Below are the code and all the weights of a small trained network. Each question names an input and a target symbol and asks about switching units off, where a switched-off unit gives its printed mean instead of its output.

import numpy as np


def w(rows, s, z=0):
    codes = np.array(rows[::2]) - 128.0
    scale = np.full(codes.shape[1], s)
    scale[-1] = z or s
    return codes * scale


def f(y):
    return np.maximum(y, 0)


def softmax(a):
    e = np.exp(a - a.max(-1, keepdims=True))
    return e / e.sum(-1, keepdims=True)


def log_softmax(a):
    a = a - a.max(-1, keepdims=True)
    return a - np.log(np.exp(a).sum(-1, keepdims=True))


def net(x, mask):
    ids = ['γζθλμξπτφω'.index(c) for c in x.split()]
    T = len(ids)
    res = E[ids] + P[:T]
    u = 0
    for l in range(3):
        q, k, v = (res @ M[l].T for M in (Q, K, V))
        z = softmax(np.where(np.tri(T) > 0, q @ k.T / 2**0.5, -1e9)) @ v
        res = res + np.where(mask[u], z, O[l][:, -1]) @ O[l][:, :-1]
        u += 1
        y = f(res @ A[l][:, :-1].T + A[l][:, -1])
        res = res + np.where(mask[u : u + 4], y, B[l][:, -1]) @ B[l][:, :-1]
        u += 4
    return log_softmax(res[-1] @ U[:, :-1].T + U[:, -1])


Q, K, V, O, A, B = {}, {}, {}, {}, {}, {}
E = w([
[127,85,184,113],'γ',
[52,159,130,93],'ζ',
[116,160,145,3],'θ',
[104,187,167,87],'λ',
[171,200,81,86],'μ',
[119,125,88,162],'ξ',
[112,67,146,112],'π',
[211,113,86,97],'τ',
[150,101,46,65],'φ',
[119,164,102,141],'ω',
],0.014)
P = w([
[138,230,195,171],'0',
[196,32,24,83],'1',
[45,70,26,200],'2',
[108,55,57,106],'3',
[89,64,45,119],'4',
[112,76,2,146],'5',
],0.0058)
Q[0] = w([
[231,187,26,2],'0.h0',
[42,184,112,249],'0.h0',
],0.0077)
K[0] = w([
[133,218,249,220],'0.h0',
[145,2,120,32],'0.h0',
],0.0083)
V[0] = w([
[71,248,118,168],'0.h0',
[121,254,16,191],'0.h0',
],0.0095)
O[0] = w([
[58,163,87,181,240],'0.h0',
[125,191,125,249,253],'0.h0',
],0.011,0.0038)
A[0] = w([
[186,1,107,206,2],'0.n0',
[191,190,45,183,253],'0.n1',
[100,253,179,109,74],'0.n2',
[202,131,22,68,128],'0.n3',
],0.0074,0.0045)
B[0] = w([
[46,192,158,147,136],'0.n0',
[175,46,120,102,244],'0.n1',
[67,170,54,120,163],'0.n2',
[198,128,254,103,160],'0.n3',
],0.0076,0.011)
Q[1] = w([
[95,156,190,255],'1.h0',
[164,162,55,202],'1.h0',
],0.0075)
K[1] = w([
[242,119,151,140],'1.h0',
[99,165,96,255],'1.h0',
],0.0056)
V[1] = w([
[255,208,108,60],'1.h0',
[249,16,22,131],'1.h0',
],0.0054)
O[1] = w([
[254,136,124,177,6],'1.h0',
[100,134,236,156,158],'1.h0',
],0.0089,0.0023)
A[1] = w([
[180,137,64,117,16],'1.n0',
[239,241,208,36,76],'1.n1',
[64,95,93,158,2],'1.n2',
[186,63,86,255,29],'1.n3',
],0.0054,0.0055)
B[1] = w([
[109,119,199,192,146],'1.n0',
[80,30,173,83,253],'1.n1',
[88,41,190,218,185],'1.n2',
[112,254,159,120,248],'1.n3',
],0.0068,0.0017)
Q[2] = w([
[86,203,254,123],'2.h0',
[100,182,191,70],'2.h0',
],0.0066)
K[2] = w([
[253,81,135,226],'2.h0',
[141,165,241,87],'2.h0',
],0.0043)
V[2] = w([
[157,96,76,173],'2.h0',
[86,246,188,67],'2.h0',
],0.012)
O[2] = w([
[151,180,129,125,251],'2.h0',
[123,10,29,84,68],'2.h0',
],0.011,0.0024)
A[2] = w([
[54,3,65,212,24],'2.n0',
[140,151,68,90,3],'2.n1',
[125,155,99,147,2],'2.n2',
[200,162,45,215,82],'2.n3',
],0.0045,0.0066)
B[2] = w([
[150,14,162,154,212],'2.n0',
[154,139,97,148,133],'2.n1',
[112,61,58,122,128],'2.n2',
[97,253,84,207,253],'2.n3',
],0.0064,0.0022)
U = w([
[131,116,174,3,81],'γ',
[118,104,33,119,133],'ζ',
[158,88,78,42,53],'θ',
[19,38,112,186,215],'λ',
[93,181,110,220,4],'μ',
[85,144,163,201,202],'ξ',
[96,115,176,2,133],'π',
[167,185,210,92,90],'τ',
[150,203,196,72,191],'φ',
[56,171,170,183,84],'ω',
],0.0073,0.0031)

Each question gives the input, a string of symbols that net reads in full, and the target symbol t.
The units are the heads (2 rows each of Q, K, V and O) and the neurons (one row each of A and B). Each row of codes is followed by its name. A weight is (code - 128) times the scale printed after its matrix; where a second scale follows, it is the last column's (O, A, B and U).
mask holds one flag per unit, layer by layer, with each layer's heads first. A switched-off unit (its flag False) gives its mean, the last column of its rows in O or B, instead of its output. The means were averaged over made-up inputs and are rounded, as every weight is.
A unit's drop is (log p(t) with every unit on - log p(t) with that unit switched off) / (log p(t) with every unit on - log p(t) with every unit switched off).
The circuit of an input: a set's keep is (log p(t) with only the set's units on - log p(t) with every unit switched off) / (log p(t) with every unit on - log p(t) with every unit switched off). Starting from the 12 units with the biggest drops (on a tie, the unit counted first), units are removed one at a time, each time the one whose removal leaves the highest keep (on an exact tie, the one counted first), for as long as the keep stays at least 0.8.
units of the circuit, in order: the units of the circuit, biggest drop first
k most important neurons: the k neurons with the biggest drops, biggest first
k most important neurons of layer l: the k neurons of layer l with the biggest drops, biggest first
drop of u: that unit's drop, to one decimal
input ω τ ω, target φ: units of the circuit, in order : 0.h0, 2.h0
input ξ γ ζ, target π: units of the circuit, in order : 0.h0
input π μ π ω φ, target π: units of the circuit, in order : 0.h0, 0.n3
input τ φ ζ φ φ γ, target τ: units of the circuit, in order : 0.h0, 2.h0
input μ ζ μ, target μ: units of the circuit, in order : 0.h0, 2.n3
input τ φ ζ τ, target τ: units of the circuit, in order : 0.h0, 1.h0, 2.h0
input π π μ ζ μ, target π: units of the circuit, in order : 0.h0, 0.n3, 1.n1
input θ τ ζ μ, target θ: 3 most important neurons : 0.n1, 0.n2, 0.n3
input π π ζ γ τ, target π: 3 most important neurons : 0.n3, 1.n1, 0.n1
input θ μ γ μ τ, target θ: 3 most important neurons : 0.n1, 0.n2, 0.n3
input γ λ μ, target γ: 2 most important neurons : 0.n3, 1.n1
input ζ θ τ μ μ, target ζ: 2 most important neurons of layer 0 : 0.n2, 0.n1
input ζ λ ω θ, target ζ: 2 most important neurons : 0.n2, 1.n1
input ζ ζ ζ λ, target λ: units of the circuit, in order : 2.h0
input γ φ ω ω μ, target γ: 2 most important neurons of layer 0 : 0.n3, 0.n1
input μ ζ γ ξ ξ φ, target μ: drop of 2.n2 : 0.0
input π φ φ, target π: drop of 0.h0 : 0.8
input ζ γ γ θ, target ζ: drop of 0.h0 : 0.5
input ζ θ μ, target ζ: drop of 1.h0 : 0.1
input ξ γ ω, target π: most important neuron : 1.n1
